Below are the code and all the weights of a small trained network. Each question names an input and a class and asks about switching units off, where a switched-off unit gives its printed mean instead of its output.

import numpy as np


def w(rows, s, z=0):
    codes = np.array(rows[::2]) - 128.0
    scale = np.full(codes.shape[1], s)
    scale[-1] = z or s
    return codes * scale


def norm(h):
    return h / np.sqrt((h * h).mean(-1, keepdims=True) + 1e-5)


def f(y):
    return y / 2 * (1 + np.tanh(0.7978845608 * (y + 0.044715 * y**3)))


def log_softmax(a):
    a = a - a.max(-1, keepdims=True)
    return a - np.log(np.exp(a).sum(-1, keepdims=True))


def net(x, mask):
    res = np.array(x, float).reshape(1, 3) / 4 @ E
    u = 0
    for l in range(4):
        y = f(norm(res) @ A[l][:, :-1].T + A[l][:, -1])
        res = res + np.where(mask[u : u + 4], y, B[l][:, -1]) @ B[l][:, :-1]
        u += 4
    return log_softmax(norm(res)[-1] @ U[:, :-1].T + U[:, -1])


A, B = {}, {}
E = w([
[14,77,134,19,188,118],'x0',
[99,41,254,19,130,220],'x1',
[23,252,109,77,74,199],'x2',
],0.0071)
A[0] = w([
[114,104,65,201,166,71,176],'L0N0',
[68,97,63,3,222,94,19],'L0N1',
[80,174,158,165,63,150,128],'L0N2',
[166,109,234,28,154,165,4],'L0N3',
],0.006,0.0013)
B[0] = w([
[55,98,147,77,126,140,254],'L0N0',
[181,201,169,176,167,90,252],'L0N1',
[132,128,129,155,250,159,200],'L0N2',
[176,184,162,59,92,85,233],'L0N3',
],0.011,0.0026)
A[1] = w([
[192,173,127,124,200,176,248],'L1N0',
[203,55,148,109,155,77,130],'L1N1',
[180,101,91,114,162,112,57],'L1N2',
[192,195,162,159,1,125,137],'L1N3',
],0.0083,0.0015)
B[1] = w([
[186,8,35,131,130,129,226],'L1N0',
[105,196,77,182,94,210,254],'L1N1',
[122,177,65,129,234,148,145],'L1N2',
[171,81,179,25,168,144,232],'L1N3',
],0.011,0.0043)
A[2] = w([
[40,142,120,148,155,112,182],'L2N0',
[107,254,164,131,162,91,70],'L2N1',
[113,123,148,220,159,228,250],'L2N2',
[75,123,89,62,186,202,92],'L2N3',
],0.0086,0.0018)
B[2] = w([
[185,96,125,149,80,167,197],'L2N0',
[183,83,160,168,202,101,198],'L2N1',
[58,160,68,154,254,98,253],'L2N2',
[117,148,55,155,203,99,203],'L2N3',
],0.0099,0.0041)
A[3] = w([
[109,171,78,167,122,60,150],'L3N0',
[110,154,78,196,127,99,179],'L3N1',
[115,145,86,205,150,1,216],'L3N2',
[109,181,131,110,251,143,254],'L3N3',
],0.0074,0.0008)
B[3] = w([
[155,131,254,79,106,150,185],'L3N0',
[51,72,163,62,73,115,203],'L3N1',
[139,160,143,47,98,141,243],'L3N2',
[171,99,52,227,119,118,254],'L3N3',
],0.0093,0.0066)
U = w([
[176,143,184,2,40,105,185],'0',
[116,167,54,200,151,115,179],'1',
[247,114,127,135,163,87,105],'2',
[140,69,112,101,96,138,77],'3',
[51,166,212,197,73,172,3],'4',
],0.0094,0.0046)

Each question gives the input, the list of numbers given to net, and the class t.
The units are the neurons (one row each of A and B). Each row of codes is followed by its name. A weight is (code - 128) times the scale printed after its matrix; where a second scale follows, it is the last column's (A, B and U).
mask holds one flag per neuron, layer by layer. A switched-off neuron (its flag False) gives its mean, the last column of its row in B, instead of its output. The means were averaged over made-up inputs and are rounded, as every weight is.
A unit's drop is (log p(t) with every unit on - log p(t) with that unit switched off) / (log p(t) with every unit on - log p(t) with every unit switched off).
The circuit of an input: a set's keep is (log p(t) with only the set's units on - log p(t) with every unit switched off) / (log p(t) with every unit on - log p(t) with every unit switched off). Starting from the 12 units with the biggest drops (on a tie, the unit counted first), units are removed one at a time, each time the one whose removal leaves the highest keep (on an exact tie, the one counted first), for as long as the keep stays at least 0.8.
units of the circuit, in order: the units of the circuit, biggest drop first
k most important neurons: the k neurons with the biggest drops, biggest first
k most important neurons of layer l: the k neurons of layer l with the biggest drops, biggest first
input [3,3,6], class 1: units of the circuit, in order -> (L2N3)
input [-2,-7,7], class 0: units of the circuit, in order -> (L1N1, L3N0, L3N1)
input [2,-6,5], class 0: 3 most important neurons of layer 1 -> (L1N1, L1N3, L1N2)
input [-8,3,7], class 2: units of the circuit, in order -> (L0N2, L1N0)
input [8,7,4], class 2: units of the circuit, in order -> (L0N1, L2N3)
input [7,-2,-1], class 2: units of the circuit, in order -> (L0N1, L2N2)
input [-8,6,5], class 2: 3 most important neurons -> (L0N2, L3N1, L3N2)
input [6,-4,-8], class 1: units of the circuit, in order -> (L1N1, L1N3)
input [-8,-7,7], class 2: 2 most important neurons -> (L1N3, L1N1)
input [8,-1,1], class 2: units of the circuit, in order -> (L0N1, L2N1)
input [8,-6,2], class 2: 2 most important neurons -> (L2N1, L0N1)
input [5,-4,4], class 2: units of the circuit, in order -> (L2N1, L0N1, L2N2)
input [-2,-1,3], class 3: units of the circuit, in order -> (L1N0, L0N2)
input [1,-2,-1], class 3: units of the circuit, in order -> (L0N0)
input [0,-1,-2], class 3: units of the circuit, in order -> (L0N0, L0N1)
input [6,-4,2], class 2: units of the circuit, in order -> (L2N1, L0N1)
input [-5,5,6], class 1: 4 most important neurons -> (L0N2, L2N3, L0N1, L3N0)
input [1,-3,3], class 3: 2 most important neurons of layer 0 -> (L0N2, L0N3)
input [6,5,1], class 2: 2 most important neurons of layer 2 -> (L2N1, L2N0)
input [-3,-1,3], class 3: most important neuron of layer 2 -> (L2N1)
input [8,-8,8], class 0: 2 most important neurons -> (L3N2, L2N2)
input [-2,-4,1], class 0: 2 most important neurons -> (L0N3, L1N1)
input [5,3,1], class 2: 2 most important neurons of layer 0 -> (L0N1, L0N3)
